Moves between nodes:
Z919: du>Z624, ni>Z380, ro>Z252, da>Z407, su>Z779, fe>Z522
Z650: du>Z860, ni>Z919, ro>Z705, da>Z624, su>Z647, fe>Z844
Z252: du>Z571, ni>Z975, ro>Z647, da>Z445, su>Z617, fe>Z407
Z280: du>Z482, ni>Z249, ro>Z964, da>Z179, su>Z125, fe>Z245
Z230: du>Z267, ni>Z540, ro>Z581, da>Z82, su>Z484, fe>Z696
Z624: du>Z252, ni>Z407, ro>Z571, da>Z975, su>Z432, fe>Z380
Z189: du>Z902, ni>Z966, ro>Z235, da>Z874, su>Z980, fe>Z720
Z720: du>Z966, ni>Z432, ro>Z874, da>Z617, su>Z705, fe>Z779
Z582: du>Z934, ni>Z160, ro>Z37, da>Z861, su>Z696, fe>Z964
Z196: du>Z484, ni>Z934, ro>Z522, da>Z37, su>Z230, fe>Z582
Z928: du>Z196, ni>Z582, ro>Z484, da>Z934, su>Z389, fe>Z780
Z975: du>Z445, ni>Z267, ro>Z779, da>Z581, su>Z844, fe>Z230
Z966: du>Z874, ni>Z617, ro>Z286, da>Z650, su>Z228, fe>Z432
Z617: du>Z650, ni>Z844, ro>Z860, da>Z919, su>Z571, fe>Z706
Z816: du>Z389, ni>Z499, ro>Z230, da>Z696, su>Z928, fe>Z565
Z389: du>Z230, ni>Z696, ro>Z267, da>Z540, su>Z196, fe>Z499
Z438: du>Z537, ni>Z647, ro>Z189, da>Z720, su>Z286, fe>Z571
Z73: du>Z815, ni>Z537, ro>Z739, da>Z189, su>Z276, fe>Z438
Z228: du>Z438, ni>Z571, ro>Z537, da>Z647, su>Z874, fe>Z252
Z432: du>Z617, ni>Z706, ro>Z650, da>Z844, su>Z252, fe>Z272
Z272: du>Z706, ni>Z196, ro>Z844, da>Z484, su>Z407, fe>Z928
Z445: du>Z779, ni>Z581, ro>Z432, da>Z272, su>Z919, fe>Z267
Z980: du>Z317, ni>Z228, ro>Z73, da>Z438, su>Z902, fe>Z705
Z286: du>Z885, ni>Z860, ro>Z980, da>Z705, su>Z537, fe>Z650
Z797: du>Z834, ni>Z73, ro>Z789, da>Z815, su>Z245, fe>Z317
Z235: du>Z276, ni>Z286, ro>Z218, da>Z885, su>Z73, fe>Z874
Z847: du>Z813, ni>Z846, ro>Z282, da>Z280, su>Z160, fe>Z563
Z777: du>Z797, ni>Z317, ro>Z834, da>Z73, su>Z542, fe>Z980
Z861: du>Z565, ni>Z125, ro>Z499, da>Z707, su>Z282, fe>Z446
Z218: du>Z777, ni>Z980, ro>Z797, da>Z317, su>Z739, fe>Z885
Z542: du>Z245, ni>Z235, ro>Z249, da>Z276, su>Z797, fe>Z902
Z834: du>Z789, ni>Z815, ro>Z563, da>Z739, su>Z249, fe>Z73
Z571: du>Z647, ni>Z445, ro>Z720, da>Z779, su>Z650, fe>Z975
Z179: du>Z726, ni>Z777, ro>Z446, da>Z797, su>Z563, fe>Z218
Z706: du>Z844, ni>Z484, ro>Z919, da>Z522, su>Z975, fe>Z196
Z82: du>Z928, ni>Z780, ro>Z196, da>Z582, su>Z816, fe>Z282
Z874: du>Z286, ni>Z650, ro>Z885, da>Z860, su>Z438, fe>Z617
Z789: du>Z563, ni>Z739, ro>Z846, da>Z542, su>Z179, fe>Z815
Z160: du>Z861, ni>Z446, ro>Z565, da>Z125, su>Z813, fe>Z726
Z282: du>Z780, ni>Z482, ro>Z582, da>Z964, su>Z565, fe>Z280
Z484: du>Z522, ni>Z37, ro>Z380, da>Z816, su>Z267, fe>Z934
Z522: du>Z380, ni>Z816, ro>Z407, da>Z389, su>Z581, fe>Z37
Z540: du>Z82, ni>Z282, ro>Z928, da>Z780, su>Z37, fe>Z813
Z707: du>Z847, ni>Z563, ro>Z813, da>Z846, su>Z964, fe>Z789
Z380: du>Z407, ni>Z389, ro>Z975, da>Z230, su>Z272, fe>Z816
Z885: du>Z980, ni>Z705, ro>Z317, da>Z228, su>Z189, fe>Z860
Z846: du>Z280, ni>Z245, ro>Z482, da>Z249, su>Z446, fe>Z542
Z482: du>Z964, ni>Z179, ro>Z160, da>Z726, su>Z707, fe>Z249
Z813: du>Z282, ni>Z280, ro>Z780, da>Z482, su>Z861, fe>Z846
Z696: du>Z540, ni>Z813, ro>Z82, da>Z282, su>Z934, fe>Z847
Z499: du>Z696, ni>Z847, ro>Z540, da>Z813, su>Z582, fe>Z707
Z705: du>Z228, ni>Z252, ro>Z438, da>Z571, su>Z966, fe>Z624
Z125: du>Z707, ni>Z789, ro>Z847, da>Z563, su>Z482, fe>Z834
Z647: du>Z720, ni>Z779, ro>Z966, da>Z432, su>Z860, fe>Z445
Z276: du>Z218, ni>Z885, ro>Z777, da>Z980, su>Z815, fe>Z286
Z565: du>Z499, ni>Z707, ro>Z696, da>Z847, su>Z780, fe>Z125
Z245: du>Z249, ni>Z276, ro>Z179, da>Z218, su>Z834, fe>Z235
Z844: du>Z919, ni>Z522, ro>Z624, da>Z380, su>Z445, fe>Z484
Z739: du>Z542, ni>Z902, ro>Z245, da>Z235, su>Z777, fe>Z189
Z902: du>Z235, ni>Z874, ro>Z276, da>Z286, su>Z317, fe>Z966
Z267: du>Z581, ni>Z82, ro>Z272, da>Z928, su>Z522, fe>Z540
Z249: du>Z179, ni>Z218, ro>Z726, da>Z777, su>Z789, fe>Z276
Z407: du>Z975, ni>Z230, ro>Z445, da>Z267, su>Z706, fe>Z389
Z537: du>Z189, ni>Z720, ro>Z902, da>Z966, su>Z885, fe>Z647
Z780: du>Z582, ni>Z964, ro>Z934, da>Z160, su>Z499, fe>Z482
Z37: du>Z816, ni>Z565, ro>Z389, da>Z499, su>Z82, fe>Z861
Z860: du>Z705, ni>Z624, ro>Z228, da>Z252, su>Z720, fe>Z919
Z317: du>Z73, ni>Z438, ro>Z815, da>Z537, su>Z235, fe>Z228
Z779: du>Z432, ni>Z272, ro>Z617, da>Z706, su>Z624, fe>Z581
Z446: du>Z125, ni>Z834, ro>Z707, da>Z789, su>Z280, fe>Z797
Z815: du>Z739, ni>Z189, ro>Z542, da>Z902, su>Z218, fe>Z537
Z726: du>Z446, ni>Z797, ro>Z125, da>Z834, su>Z846, fe>Z777
Z964: du>Z160, ni>Z726, ro>Z861, da>Z446, su>Z847, fe>Z179
Z581: du>Z272, ni>Z928, ro>Z706, da>Z196, su>Z380, fe>Z82
Z934: du>Z37, ni>Z861, ro>Z816, da>Z565, su>Z540, fe>Z160
Z563: du>Z846, ni>Z542, ro>Z280, da>Z245, su>Z726, fe>Z739

The rows follow the links: the fewer symbols apart two nodes are, the more alike their rows tend to be.

Here are some nodes, each with a row of numbers. One shown again gets a slightly different row.
Z874 -> -13	+23	-6	+11	-53	+43	+27	+20	-11	+49	-30	-75	-6	+25	-11	+25	+5	+70	+8	-33	+33	-37	+90	-121	-58	-10	-37	+9	-49	+30	-16	+35	+7	-87	-100	+12	+43	-15	+62	-3	+58	-9	+2	-58	-32	+16	-96	+50
Z650 -> -17	-1	+11	+6	-46	+88	-9	-19	-51	+22	-102	-55	+9	+38	+30	-24	+23	-30	+46	+36	+68	-13	-75	-49	+63	-51	+26	+37	-48	+46	+17	+29	-15	-35	-13	+36	-6	-4	-11	+53	0	-40	-19	-29	+70	+129	-6	+57
Z902 -> -56	+35	-23	+26	-58	+70	-2	+64	-9	-50	+30	-84	+33	+27	+33	+84	+33	-20	-44	+58	-24	-78	-34	-54	+83	-4	+62	+84	-60	+25	0	-12	+22	-36	-75	-17	-34	-11	-15	-88	+18	-3	+3	-5	+38	+54	-2	+49
Z707 -> -29	-19	+19	-18	+20	-102	-40	-18	+44	-23	+79	+34	-44	-15	+11	+52	-5	-61	-49	+62	-18	+12	-43	+115	+55	-28	+53	+17	+60	+7	+43	+6	-9	+54	+62	+2	-73	+7	-69	+11	-65	+55	+16	+75	+36	-32	+37	-32
Z380 -> +42	-56	+39	+16	+63	+49	-29	-74	-66	+53	-88	+35	-20	-3	+2	-92	+3	-34	+39	-38	+50	+50	-38	-35	-51	-26	-29	-57	+24	+30	-3	+40	+5	+30	+73	0	-26	-9	+38	+120	-22	-49	+5	+2	+48	+71	-9	-35
Z563 -> -16	+40	-32	-2	-6	-47	+3	+82	+59	-57	+133	+5	+31	-15	-23	+83	-5	+13	-56	-6	-80	-30	+57	+39	+4	+63	+18	+2	+9	-42	-13	-50	+23	+8	-32	-45	-4	-6	-3	-116	+21	+51	+5	+24	-62	-93	+6	-39
Z624 -> +70	-4	+26	-15	-6	+53	+36	-88	-24	+7	-118	+1	+4	-49	+32	-84	+4	+52	+29	-5	+26	+1	+1	-75	-42	-13	-36	+94	-68	+13	-24	+6	-39	-31	-43	+8	+39	+52	+4	+20	+55	-68	-47	-71	-27	+14	+11	+74
Z780 -> +34	-16	+14	-21	+70	-93	-4	-24	+37	+10	+54	+78	-21	-34	-47	-28	-33	+26	-12	-62	-26	+57	+66	+62	-83	+34	-54	-85	+65	-38	-9	-17	+11	+40	+54	-9	+23	+1	+26	+22	-8	+30	+10	+29	-66	-98	-10	-68
Z696 -> +54	-66	+42	-5	+108	-48	-17	-72	+6	-12	+36	+96	-29	-72	+2	-49	+2	-20	-65	-25	-56	+53	+16	+35	-80	+1	-32	-14	+51	-2	-7	-2	+14	+82	+74	-51	-62	+23	+11	+49	-26	-2	+2	+31	+2	-70	+32	-36
Z739 -> -75	+35	+4	-18	-64	-96	-16	+28	+55	+52	+45	-76	-68	+28	-6	+98	-4	+48	-41	+54	+34	-21	+66	+1	+9	-64	+16	+23	+14	+45	+47	+49	-19	-84	-51	+33	-10	-18	-30	-20	-2	+75	+33	+13	-17	-32	-85	+43
Z272 -> +34	-55	+14	+22	+64	+80	-22	-61	-76	+40	-84	+39	-2	+15	-7	-87	+3	-40	+37	-47	+37	+40	-47	-47	-32	-4	-26	-72	+17	+12	-14	+33	+22	+53	+57	-6	-27	-13	+50	+103	-27	-58	+0	-5	+60	+96	+7	-39
Z582 -> +53	-54	+39	-11	+108	-78	-5	-72	+6	+17	+41	+85	-33	-58	+3	-34	-8	+13	-46	-44	-46	+55	+49	+32	-95	+9	-36	-35	+54	-4	+2	-3	+11	+71	+64	-39	-35	+18	+28	+47	-16	0	+1	+21	-28	-89	+15	-49
Z445 -> +75	-3	-3	+11	+12	+119	+46	-11	-38	-19	-86	+24	+67	-19	-3	-96	-2	+25	+65	-72	-5	-4	-5	-64	-35	+56	-45	+0	-63	-30	-71	-33	-6	-2	-29	-11	+60	+19	+36	-4	+58	-76	-31	-62	-28	+35	+34	+8
Z581 -> +39	-49	+43	0	+58	+8	-19	-93	-51	+65	-87	+48	-44	-11	+1	-97	-4	-12	+39	-32	+57	+60	-23	-14	-51	-42	-42	-47	+33	+27	+10	+49	-11	+29	+68	+16	+4	+6	+23	+133	-14	-45	-12	-2	+40	+47	-11	-14
Z282 -> +15	+3	-15	-19	+30	-87	-4	+34	+42	+9	+52	+55	+9	+10	-63	-20	-34	+1	+38	-54	-20	+46	+48	+112	-26	+43	-33	-125	+72	-58	-9	-25	+9	+38	+57	+11	+44	-10	+0	-2	-23	+52	+28	+34	-56	-82	+8	-88
Z779 -> +74	-5	+20	-12	-1	+64	+51	-57	-27	-7	-104	+2	+26	-50	+22	-88	+2	+54	+46	-29	+6	+2	+10	-66	-56	+12	-47	+65	-64	-6	-36	-13	-22	-39	-41	+7	+62	+55	+13	+3	+64	-79	-40	-78	-44	+14	+15	+62
Z228 -> -10	+35	-26	+16	-64	+61	+20	+46	-20	+53	-46	-77	+13	+42	-32	+13	-4	+70	+33	-34	+50	-21	+69	-104	-45	-8	-34	-14	-49	+10	-15	+27	+4	-86	-87	+24	+55	-20	+54	-14	+55	-15	-4	-55	-33	+25	-80	+46
Z160 -> -34	+8	-34	-13	+17	-68	-25	+44	+31	-27	+66	+38	+4	+39	-32	+24	-23	-61	+27	+9	-11	+21	-39	+136	+64	+22	+32	-86	+77	-38	+18	-23	+15	+52	+83	+18	+12	-23	-39	-4	-70	+55	+18	+57	+10	-24	+45	-86

Each walk starts at a row. The symbols on each line, taken left to right, move it on to the next node.
Answer with the node's row; about right is enough.
+58	-21	-19	+24	+29	+132	+23	+0	-67	-9	-76	+31	+71	+4	-3	-90	-2	-18	+69	-74	-9	+4	-36	-66	-25	+42	-32	-55	-39	-35	-47	-30	+20	+29	+14	-15	+36	-6	+70	+25	+22	-70	-19	-28	+19	+66	+31	-24
da ni ni du ni -> -8	+1	-38	-10	+21	-66	-9	+40	+31	-13	+55	+46	+20	+24	-57	+0	-40	-23	+40	-43	-2	+37	+16	+115	+2	+39	-14	-133	+77	-58	+4	-35	+18	+45	+72	+16	+36	-24	-6	-5	-46	+47	+21	+40	-31	-58	+29	-97
su su du -> +43	-36	+29	-5	+98	-85	-3	-50	+25	+16	+45	+85	-33	-54	-25	-40	-23	+28	-32	-47	-31	+50	+57	+52	-99	+16	-49	-56	+58	-16	-8	-4	+11	+61	+50	-41	-13	+6	+24	+39	-5	+23	-1	+27	-51	-102	-4	-63
+9	-17	+28	-11	-23	+68	+9	-78	-45	+21	-121	-34	-22	-9	+57	-49	+29	+9	+20	+51	+58	-3	-63	-72	+14	-69	+5	+80	-45	+48	+13	+41	-31	-40	-24	+24	-11	+29	-13	+56	+10	-55	-32	-49	+51	+86	-8	+85
ni du su ni ro -> +58	-3	-15	+22	+19	+129	+37	-4	-53	-18	-80	+27	+78	-8	-10	-98	0	+8	+66	-75	-6	+7	-22	-71	-30	+59	-40	-27	-54	-37	-64	-37	+11	+7	-6	-12	+56	+12	+54	+5	+43	-82	-24	-58	-14	+49	+37	-6
da du su -> +53	-32	-16	+42	+43	+121	-1	-17	-80	+3	-70	+24	+69	+17	-12	-95	+13	-32	+70	-72	-6	+14	-44	-64	-20	+34	-21	-68	-22	-9	-33	-6	+24	+42	+22	-27	+12	-7	+61	+48	+10	-68	-10	-13	+36	+84	+26	-37
+31	-50	+9	+33	+50	+104	-8	-31	-79	+22	-83	+38	+28	+17	-2	-88	+10	-46	+56	-62	+14	+25	-43	-61	-21	+13	-18	-69	-3	+6	-26	+3	+30	+47	+46	-18	-15	-17	+58	+80	-4	-67	-10	-11	+50	+91	+18	-42
su da -> +50	-47	+46	-17	+43	-27	-6	-102	-27	+75	-99	+43	-55	-23	-3	-98	-21	+9	+49	-21	+67	+71	-15	+9	-51	-45	-46	-40	+29	+13	+8	+32	-35	+15	+65	+29	+4	+16	+10	+128	-19	-26	-9	-10	+20	+26	-3	-8
da ni ni -> -27	+9	-35	-10	+18	-67	-15	+53	+32	-9	+66	+35	+19	+31	-55	+10	-29	-49	+42	-18	-10	+28	-15	+127	+43	+38	+6	-118	+80	-50	-5	-36	+15	+47	+67	+27	+24	-25	-23	+0	-59	+48	+21	+58	-12	-40	+32	-89
+59	-39	+35	-35	+41	-43	+15	-97	-13	+61	-102	+54	-45	-25	-14	-107	-27	+21	+62	-25	+68	+80	-7	+37	-49	-34	-59	-36	+29	+2	+3	+26	-39	-1	+61	+40	+48	+30	-3	+110	-9	-19	-13	-17	-17	+3	+1	-4
ro da da fe da -> -37	-3	-16	-9	+17	-79	-27	+22	+28	-22	+65	+47	-9	+18	-16	+36	-12	-61	-4	+25	-5	+23	-57	+132	+74	-5	+45	-64	+75	-23	+33	-20	+17	+65	+78	+22	-27	-26	-56	-4	-76	+52	+22	+77	+37	-16	+46	-72
ro ro ro du fe -> +21	-7	-8	-16	+55	-94	-5	+4	+50	+15	+61	+76	-5	-17	-58	-18	-30	+22	+22	-61	-21	+51	+64	+83	-59	+42	-52	-101	+66	-47	-7	-25	+9	+36	+50	-5	+36	-4	+9	+16	-20	+38	+14	+26	-70	-101	+7	-78
-34	+21	-19	+17	-69	+107	-3	+31	-56	+27	-86	-76	+34	+74	-6	-15	+9	-25	+84	+6	+71	-30	-54	-60	+60	-20	+11	-14	-39	+19	-8	+11	-1	-47	-26	+37	+40	-27	+7	+16	+7	-30	+2	-27	+49	+126	-18	+24
su su su -> -17	+37	-29	+17	-73	+72	+18	+50	-27	+48	-46	-71	+23	+65	-32	+6	-9	+54	+68	-33	+55	-29	+47	-92	-6	+3	-31	-28	-44	-7	-17	+17	0	-93	-78	+29	+73	-30	+44	-17	+50	-19	+5	-49	-33	+58	-72	+36
su su da du -> -25	+37	-38	+30	-86	+95	+13	+63	-35	+36	-65	-86	+38	+75	-31	+3	-6	+20	+81	-36	+63	-24	+18	-80	+12	-1	-3	-37	-44	+2	-13	+17	+3	-74	-71	+37	+78	-35	+31	-6	+37	-17	-2	-41	-8	+78	-55	+20
-48	+13	-17	+34	-41	+81	-2	+49	-31	-49	+26	-79	+27	+15	+35	+75	+43	-19	-72	+57	-30	-77	-24	-84	+57	-9	+68	+94	-67	+38	+2	+13	+21	-20	-69	-28	-62	-11	+3	-68	+19	-14	+4	-9	+51	+64	-12	+52
su su da -> -30	+9	+26	+39	-16	+60	-1	-4	-24	+23	-1	-64	-18	-3	+25	+49	+44	+41	-89	+24	-5	-48	+44	-138	-44	-35	+17	+85	-52	+67	-6	+44	+14	-50	-85	-34	-68	-7	+38	-11	+45	-17	-4	-19	+23	+30	-71	+76
fe ro su ro su -> -36	-2	+18	+36	-21	+75	-8	+3	-31	+11	+9	-61	-14	-3	+47	+58	+45	+15	-100	+36	-17	-58	+18	-128	-4	-32	+38	+96	-60	+67	+9	+47	+31	-29	-76	-44	-69	-18	+32	-17	+29	-20	+2	-12	+43	+46	-59	+65
-44	-12	-1	-17	+14	-86	-39	+8	+29	-16	+71	+31	-26	+7	+6	+45	-4	-69	-28	+51	-17	+21	-62	+117	+70	-17	+48	-23	+73	-1	+38	-12	+5	+57	+81	+14	-50	-3	-67	+10	-76	+61	+14	+71	+38	-23	+47	-58
da du du da ro -> -26	-10	+28	-29	+29	-125	-24	-21	+43	-22	+75	+40	-54	-40	+26	+54	-6	-27	-82	+70	-27	+21	-17	+106	+40	-37	+48	+41	+52	+12	+48	+6	-8	+46	+53	-8	-58	+24	-74	+2	-59	+58	+10	+61	+19	-60	+32	-4
ni fe ro fe -> -58	+46	-32	+15	-78	+55	+12	+89	+11	-46	+33	-83	+50	+40	+25	+76	+26	-18	-15	+55	-10	-75	-27	-23	+90	+8	+72	+67	-64	+7	+5	-25	+13	-31	-72	-9	-14	-9	-31	-93	+14	0	+10	-8	+16	+31	+8	+47
